Each row has a class, written as a number after it.
[ 116 -232  448 -686 -202 -306 -165    4  207  481 -623 -145 -145  -98
  -35  -23 -212   55 -535 -121  146  -78 -175   61 -201  203  126 -191
 -182  545   82  143  115 -482  100   64   68] : 6
[-247 -110  119 -229  262  295  -53  229 -181 -347  -79 -177  144   81
  295 -136   78  108 -384  123 -266  -47 -400  173   24 -212  -72   31
   39  695 -139 -131  -64  191 -482 -394  271] : 9
[  32   49  -11   99  -20 -162  434   51  102 -118 -143 -443 -132  293
  212 -109 -488  278 -193  285  -67  115   33 -118   69  -16  -81 -312
  -39   98  -55  -98   32  266 -136  304 -125] : 3
[-134 -189  256  -63 -100  -63   17   26 -192 -196 -624  411    4   27
 -139  -50   -2  118  411 -292   25 -248 -102    8  160 -350  217  242
  167  316    8  199  219 -173 -352 -476   -2] : 0
[-134  -68 -162   89  -97  105 -170  -62 -108  576  311 -140   46 -477
  443 -407   88 -163  -51  -69 -120 -124  -64   68 -161  -68 -371 -296
 -172  -85  245 -416 -254  -80 -112  631  -93] : 2
[  72 -195  352 -149   45 -308 -140 -138  233  434  346 -136  -54  -57
   94  266 -114 -610  -23  250 -132  417  145 -200 -161   31  -55 -357
  158  112 -210 -240 -264  -71  101  465 -320] : 7
[  82   73  -55 -171 -484  150 -470 -100   39  758   46  -24   26 -209
  285  -42  157 -165 -277  -74 -428  -80 -148  -86 -134  291   77   17
 -155  256  191 -325  165  -52 -239  115  232] : 6
[  19  153  -77   34   30   49 -222  329 -119  -91 -498  188  244  -27
 -284  123   91   19  180 -169  -92   95   58  -42    1 -497  147  145
  -74  169 -469  147  206 -139 -151   -4  -77] : 3
[  25  -90   66   43 -118  145 -637  184 -110  618  663   63   66 -101
  698  -95 -204 -373   63   35 -359  122  -68   60   69  -65 -258 -264
 -177  111   76 -344 -208  226 -248  415  248] : 8
[  55 -125  -27   67 -295 -217 -103 -105  250  337  462 -168 -345  -76
  -44 -134  -16  -29 -400   13 -232  362    1 -192 -316  298 -473  -68
  -76  222  639 -311 -611 -194    5  656 -178] : 9
[-111   60  299 -255   10  183 -144  -42   29  171  -67  -17 -126   -4
 -212   18  532   64  -16   49   22 -193  -76 -166 -161   46  -19  210
  -56  -76   86 -292 -133 -174   87  264 -125] : 8
[  75   45 -188   34   68  361 -290  -96   34  267 -107  110  174  -52
  -55   89  520 -134  281   50 -240  -27  112  108 -220 -291   18  203
  -34   60 -328 -325  -34   29  -74  363  -78] : 8
[ 262   36  279 -182 -243 -186  444   60   35  -56   54 -107   77  191
  208 -372 -630  -50 -241  270   16 -183 -211 -254  112   32  -75 -284
  -42  262   11  -47  206   70 -322   40  196] : 4
[ -15   87 -215   28  212  339 -182  241 -263  200  300 -103 -158 -286
  132 -264  351  101   72  157 -148 -158   52 -173  123 -210 -358 -204
 -159 -183 -402 -272  -91  270 -191  306 -104] : 7
[ -98  -40  174  -41  103 -216   55  -63  183   80 -250 -313 -391  199
 -168   40 -268  265 -340 -143   63  182  136 -207  -84  -55  -89 -135
   17  534  249   44  131  -87  142   76  -45] : 7
[ -33 -367 -220  -52  -19  150   -2   41    2   63  290  186  -32   25
   63 -174  201   94 -103  151   23 -150  105   35 -203 -171 -136  109
 -186 -147   98 -160 -146 -330   23  322 -160] : 9
[ -36 -109  126 -164   56  179 -608   46   85  591   76   33 -117 -240
  275   62  228   -3  -74   13 -169 -232  100 -158  -42    0   89   30
 -315   88  -86 -301  -94 -140  242  461   21] : 3
[ 107  -26   53    5 -571   94 -519  236  119  144 -100  401  258   40
 -247  269  202 -227 -309  -49 -668   99 -274 -141  -66   94 -295  187
 -118  248  100 -250 -275   16 -121  291  306] : 7
[ 160  -12  253   65 -237 -392  328 -389  345  261   81  251 -207  348
  -15   15  -93 -253 -430   94  -86  272  272 -122   76  257  215 -124
  -53  228  218 -353   -2   75 -109  621 -188] : 0
[ 181    5  227 -198   39 -318 -101   80  191  178  198  123  -77  586
  412 -493 -176  -31  301  174 -208 -270   71   -1   78 -166 -102 -455
   77  166 -359 -278  326  444 -339  368   89] : 1
[  70 -185   38 -500 -213   52 -476  -13  170  899  241 -308  119 -443
  359   11  336 -123 -352  170 -192  136  -53   32 -297  355  282  -41
 -164  164  -47 -154 -125 -500  -57   41   31] : 7
[ 136 -107  -32 -331 -608 -201  711  -42  318  -27 -464  101  197  492
  -48  -13 -290  248 -469  137 -327 -272   80 -208  106  200  285  106
 -188  206   91  -58  401 -421 -275 -120  308] : 8
[  56  309  445  -86  132 -527  -17  249  313   93  -49  107 -424  556
 -164   49 -475   39 -169   43 -140   25   -8 -207  219  117 -456 -466
  121  160  224  -78  113  205  230  567  129] : 3
[  37 -250  174  -93 -402 -111  367  107  146  522  159  102   44  -13
   55  115 -393 -109 -478  347 -181  -99  -55 -350  376  207 -461 -203
 -337  336   53 -280  362  -49 -124   89  217] : 5
[  61   45  498 -284  115 -330   95  -39  214 -134  148   49 -146  621
 -226  -78 -494 -273 -179  144  137   54  140 -296   64  488  -50 -228
 -170   95   -6   16   -8   50  131  276 -373] : 2
[  79  -42  -30 -102  167  102 -668   75 -142  292  439 -589  226 -250
  293   45  423 -401 -247   18 -130   45  -77    3 -179  175  135  -53
  -59  -75 -248 -173 -137  -64 -113   29  -16] : 7
[  18 -205 -333  152 -133  190  -24 -275  -34  387  428 -115 -370 -315
  423  -27   93 -242   85   48 -224  151   34  -72 -253  -91 -175   -8
 -247  135 -288 -306 -313   39 -137  258 -272] : 6
[-177  -53 -413  108 -194  229  177   72  -62  257  -59 -591 -175 -392
  443 -270  -74  180 -288  392   91 -110   18 -207 -175  -17   69 -227
 -352   82 -314  -43    7  -69    7   59 -289] : 4
[  72  -44  547 -143 -169 -306 -148  253  -19  225  240  296  314   92
 -190  145 -209 -269 -126  -44   55  -55 -118 -115  -32   86   67  -39
 -228 -200  430 -149   23 -414  169  385  -40] : 7
[ -20 -383   31  -21  -53 -101 -113  386  -61   19 -339   27 -235  186
   -7  319 -275   93 -129  118 -462  193 -308 -220  -12 -460 -349  -43
 -246  732 -319   -5 -238   58 -187  -11  286] : 6
[  97  -77   -9   95  -14  174 -201 -135    0  493  147  -31  -17 -131
  214   -7  -71   92  122  188 -323  283   83 -277 -260 -119  373   63
  -34 -150  207 -209   41  -22   44  226  175] : 7
[ 170 -229  525 -319    8 -303  285 -113  217 -128 -310  162 -462  132
 -179  -17 -224   28 -190  283  129   75  -45   31 -193 -281  -47 -233
  287  139  118  -46 -152 -302 -121  393   71] : 0
[ 231  293 -285   52 -210 -171  229   46  194  139 -423  229   13  273
  213  445  -35 -107 -121  -35  232   12  168  -84  138 -177  167   86
   36  179 -120 -211  318  -79  433  395   -4] : 8
[  -2  107  141 -212   -5 -119  422  -59  108  -64 -358  -32  -36   92
 -130 -120  191    6 -283 -153  281 -488   91   96    8   19  -18 -306
   45   -3 -196  -82  443   92  -56   29 -161] : 8
[  18 -237  299 -329   -8 -269 -672  308 -314 -104  -18 -362  125 -109
  249  -56 -197  174   34 -206   47  -41  -50   61   49  -93  292 -165
    9  134  133  194  -68 -162  -61 -148   23] : 8
[ -47  176   54  -15  -35 -180  -51  211  122 -230   59   38 -176   36
  193 -127  -90  108 -130   76  -56   19  -35 -194  109   -6 -103  -31
   -1  117 -140 -197 -124    4 -135  286 -136] : 2
[  96 -134 -169  -26   16  362  539 -584  -63  559  130   60   23 -353
  501 -237  277 -108   68  171 -123   -5   80 -237 -219  -15    6  141
 -186  -50   67 -655 -203 -462 -237  359 -245] : 5
[ -18 -225  -56  -13   70  156 -672   65   19  114 -139  124 -188   87
   89 -126  351   66   52  -27 -309 -216   -3  -40 -148 -396  -42  -61
    9  251 -380  -36 -203   10 -233  250   92] : 9
[  99   69 -276   27   -8  229 -369   16 -153  199   65  186 -218   24
  454  -97  138  -39  178  -85 -287 -114   59   77  -22 -150  129 -120
  -86  121 -217 -110  -60  258 -209   39  179] : 5
[-138 -209  293 -207  226 -344  375 -273  184 -188 -317 -436 -400   94
 -101   20  -49  273 -505   51  614 -215  117  150  -82  -10   35 -176
  150   72  368   19   49 -557  231  108  -26] : 9
[ 120 -156  241  -36  132   46 -165 -244  -61  458  181  379  253  214
 -313  230  190 -273  152    7 -251   65   74 -416   38  206  -95  268
  -86  -13  245 -547  102  -11  -13  341 -197] : 9
[  50 -487 -148  -59 -178  112 -123 -167  -13  463  371 -290   92 -305
  779 -225   46 -155 -155  254 -272 -147   54 -119 -146  -27   35 -101
 -190 -340   18 -385  -63 -238   42  304  245] : 1
[-122  -89  415 -166    1    9  179  251  -43  173  -52  125  -57 -254
  394  -77 -131 -154 -467    2  -40 -142 -318 -219  357  -85 -780 -296
 -257  490   23 -488 -405   77   59  466  160] : 7
[  -4 -229  560  -96  243 -207  -77  -75  245 -141  322 -309 -198  276
  270 -183 -407  -97 -295  296  183  -29   38 -126  -73  133  -56 -292
  196  230  367 -215  -68  219  -68  202  102] : 5
[ -30  301  252  109  226  -47  -58 -126   -9  205 -119  175   68   89
 -416   50  195 -146    2 -324 -162   37   -7 -195  122  -28 -499    2
  -73  337  178 -526  -90  176 -173  397  183] : 8
[ 124 -158 -118 -124 -171 -238  559  -98  155 -218  233 -149   62  336
  305 -682 -434  -64 -297  184  -12 -324  127  -55  -44    6  -30 -371
  -28  -16  -40 -160   43   69 -477  434 -196] : 6
[ 147   88 -165   46 -297 -278 -104   24  316   84    1  173 -717  451
  -26  186 -265  -13 -317   11  107   11  265  120  -10  -57   38 -317
  -95  182 -162  272   51   78  254  407    0] : 4
[ -67 -148 -180  -93  103  103  -55 -282  129  455  229 -156 -300 -317
  393 -185  237  -71 -152   93 -145   16  -39    9 -281   38  -24   52
  -65   58  131 -216 -464 -432   85  383  -13] : 4
[ 193   76  -94   37  -32  -90 -268  -92  105  371  303 -213  287  112
  376  140  230  -46  223   39 -199  133  257 -149 -153   43  305   13
    2 -466  -37 -324  -32 -243  121  241  112] : 7
[-116 -109  134 -102 -231   29 -625  175   31  302 -291  202   73 -334
   55  176  467  -93 -425 -335 -557  160 -353  -44   -6  217 -200  286
 -187  202  128 -156 -419 -250   48  182  189] : 1
[ 174  -53   98 -163 -367  118 -251  182 -183  128  345  429  208  159
   23   30  183 -382  -70  -29 -243 -337  -58   16  197   35 -464 -270
  -45   32   80 -202 -141  146 -141  265   88] : 2
[  78   73  441 -300   17  105  -36  191   61  106 -118  -79 -195  252
 -146   33 -483  347 -410  132 -386  122 -145 -459 -139  315 -264 -154
 -157  359  487  -86  -84 -126   -3   31  188] : 1
[ 118  125  -83 -132 -115  140  -54  300 -124  389 -100  119  210  -39
  756 -323  -96 -229   35 -198  -12 -371 -132  321  137 -187 -124 -250
   11  226   84 -168   94   55 -333  244   95] : 9
[ -48   49  241 -233  -86   -6  727 -366  239  116  -58    0 -374 -203
  459 -297 -204   97 -281  438   71   21   38    5  151   -4 -418 -420
  209  159   77 -488 -206 -137 -128  528  -94] : 9
[  96   77   29 -189 -126 -573 -219  123  288 -119 -151   -7 -137  319
   45 -149  -78   27 -463  -82  114  -43   25  367  231  -38   -3 -344
  134  328 -301   84  266  227 -149  295  195] : 3
[ -83  123  594 -213  191 -401  157  201  204 -238   21 -242 -269  599
 -466    4 -549  328 -743    1 -146  -45 -269 -351  119  171 -354 -148
 -139  383  505  -84  108 -116  -17  119  613] : 7
[ -89  -55  413 -367   50  -67   81   13  -88  199 -271  -84  114 -131
 -265  318 -289 -122 -562   54 -318  134 -299 -346  145  112 -140  110
 -234  275   85 -313  179 -367 -101   14  368] : 6
[  69   14 -232   25 -135  -44  -75  297  -22  274   84 -173 -296 -271
  588  -35   -5   90 -146  106 -130  412  -82   20 -110 -333 -100 -135
  -55  178  -55 -178 -353  -76  -63  330  163] : 7
[ -54   99  195 -204  209 -131    9 -134   40  -56 -158  -31  -23  150
 -405 -181  198    4  -72  -66   55  -49  -19 -210 -108  180  -26   47
   64  175  186 -142 -106    0   -4   -1   86] : 0
[-137   10 -218 -103 -223  318   -8    0 -151  764  265 -105  186 -426
  538 -386 -174 -105   28   93 -263 -341  -85 -456  -34  187 -223 -139
 -341   62  173 -526 -131  -64 -139  374 -151] : 4
[  54   95  318 -170 -137 -167 -569   51  216  506   61  172  -66 -142
 -123 -192   98 -201  -58 -176 -367  190   64 -116 -235  318 -271 -161
  -83   12  299 -176 -267 -229   61  544 -163] : 3
[ 105   62   -3   37  189 -122  428   -7  257   -1 -181  193 -365  300
 -189  -40 -404  163  -62   76  -58 -148   70  -71  -19  -50 -225 -207
  -52  253 -105  -18   96  -22 -274  256 -118] : 5
[ 228 -129  104 -250 -384 -478  369  229  195  287  302 -199   77  138
   28   94 -344 -362 -679  150   79  260  -23  -80   60  224   17 -139
   48  266  307   62  174 -289 -244  105  -30] : 6
[ -80 -153 -181  313   71  -94  483  -93  317  -74 -296  -22  -47  151
  126  258 -122   21 -249 -120 -200  146  -28 -151    3  -91 -364  189
 -117  508 -146 -337 -104  143   -2  246 -221] : 6
[  54 -152   96 -282  109  220  -44 -281  122  435  293  233  160 -124
  314  144   42  -47 -368  -17 -285  -70   62   99  -90  194  372  167
  -97 -146  361 -264  -38 -511   15  283  141] : 5
[ 287 -173  -39  -80 -224  -92 -218   98   42  180  411  103  130   22
  263 -181  -16 -178  -46   77  -26   23   67   34 -237  -69    4 -146
  -37   86  191  -56 -265 -252 -141  260   18] : 5
[-299  -28  542  163  458  126 -157 -314  -98   64 -196 -204 -181   32
  -96  351  106 -100  123 -185  118 -178   27 -313  170 -158 -416  -77
   89  200  -22 -496  251  462  398  176 -168] : 0
[  77    0 -316 -156  -39 -356  342  223  213 -195 -450 -242  -10  199
  137 -364  -48  328 -382   26  110 -200 -123  206  -64 -204   65 -219
   -6   94 -337  106  253  159  -63   76  364] : 0
[-163  151  205 -303  268   35   99  -77  -94   -8 -445   31 -159 -152
 -111 -229    7   87 -201 -260  105 -369 -165 -110  -91   70    0 -211
 -154  315 -309 -122  215    2  -93  -28 -346] : 7
[ -25 -452   19  -78 -193  394 -192  -50 -164  355  197   72 -187  -65
  166  186  221  -53 -258    5 -267 -205 -172 -109 -175  -47 -296   26
 -294  287   91 -320 -165  130  -91   39  110] : 1
[ 256 -168  299 -264 -243 -109  586 -137  152  102    6  -24   27  360
  -93  245 -392  -98 -398  204   69  -91   99 -199  313  377 -116  -81
 -178  131  -88 -294  367  274 -223    0   39] : 0
[ 129  156 -375   24   57  249 -350   83   -9  755  220  104   98 -126
  212  -97  216 -136    2   65 -185  -30   92   56 -235   61  123  -73
 -199  -62  117 -229   14  -85 -102  380   83] : 5
[  53  -32   71 -214  -25 -365  -79  346 -147 -281  207 -130  -52  300
  289 -281 -219   80 -245  -96  147   19  -49  278   28 -179  155 -257
   20  135  202   87   70  152 -152   15  266] : 1
[ 192 -198  153  -58 -315 -380   67  -89  285  272 -168  310 -333  388
   36   23 -493  -86   35 -236  126 -115  225  -49  -83 -119 -313 -451
  118  187  204  123  122  -27  136  290  -18] : 6
[ -54 -168  240 -350  371  -78 -102 -220   21  113 -130  -20 -128   10
 -283 -542  362 -168   55   85 -119 -207    7 -139 -146  160 -333 -386
  142   82 -285 -156 -330   86 -360  358 -415] : 2
[ -64   73  -35  -52  -81 -243 -319  295  160   51 -389   60 -159  -25
   25 -185 -121  293 -294 -316  -43 -147  -42  210  -92 -305 -270 -196
 -258  425 -148  -72  -13 -249 -222  419   68] : 6
[ -65 -265  169 -415   34  127  -60 -268   88  422  125   82   83  -10
   52  -24   37 -197 -345   39 -335  313  -36  -58 -189  483  213  250
 -156   17  231 -220   34 -175  -96  -72   54] : 3
[ -55   65 -283 -149 -176 -215  182  253   90  -70 -374 -121  131   92
  133 -210   59   83 -411  -88  111 -373 -236  288  115 -360   12 -164
  -66  420 -368  130  207  104  -44   71  373] : 4
[  31 -400  152 -158 -321  -28  282   14  -14 -354 -181  388   15  272
   71 -523 -478  396   33   69   -2 -440   82  -68  103  -87 -188 -280
   -6   63  129  -21   95  180 -418  133 -215] : 2
[  23  -32   74  -43  -45  133  580 -186  -83  398   30  -51 -389 -205
  783  -41 -169 -157 -266  233   37  253 -226 -146 -102 -140  141 -141
 -113  335   17 -351 -145   12 -169  104   82] : 8
[   0 -112  290  149  118   22  188  284  -51   -4  169 -112  -65  112
  555 -340 -612   40   94   76 -293   84 -247  -79  -38 -306 -301  -92
  -52  125  373 -227 -155  127 -282  357  145] : 0
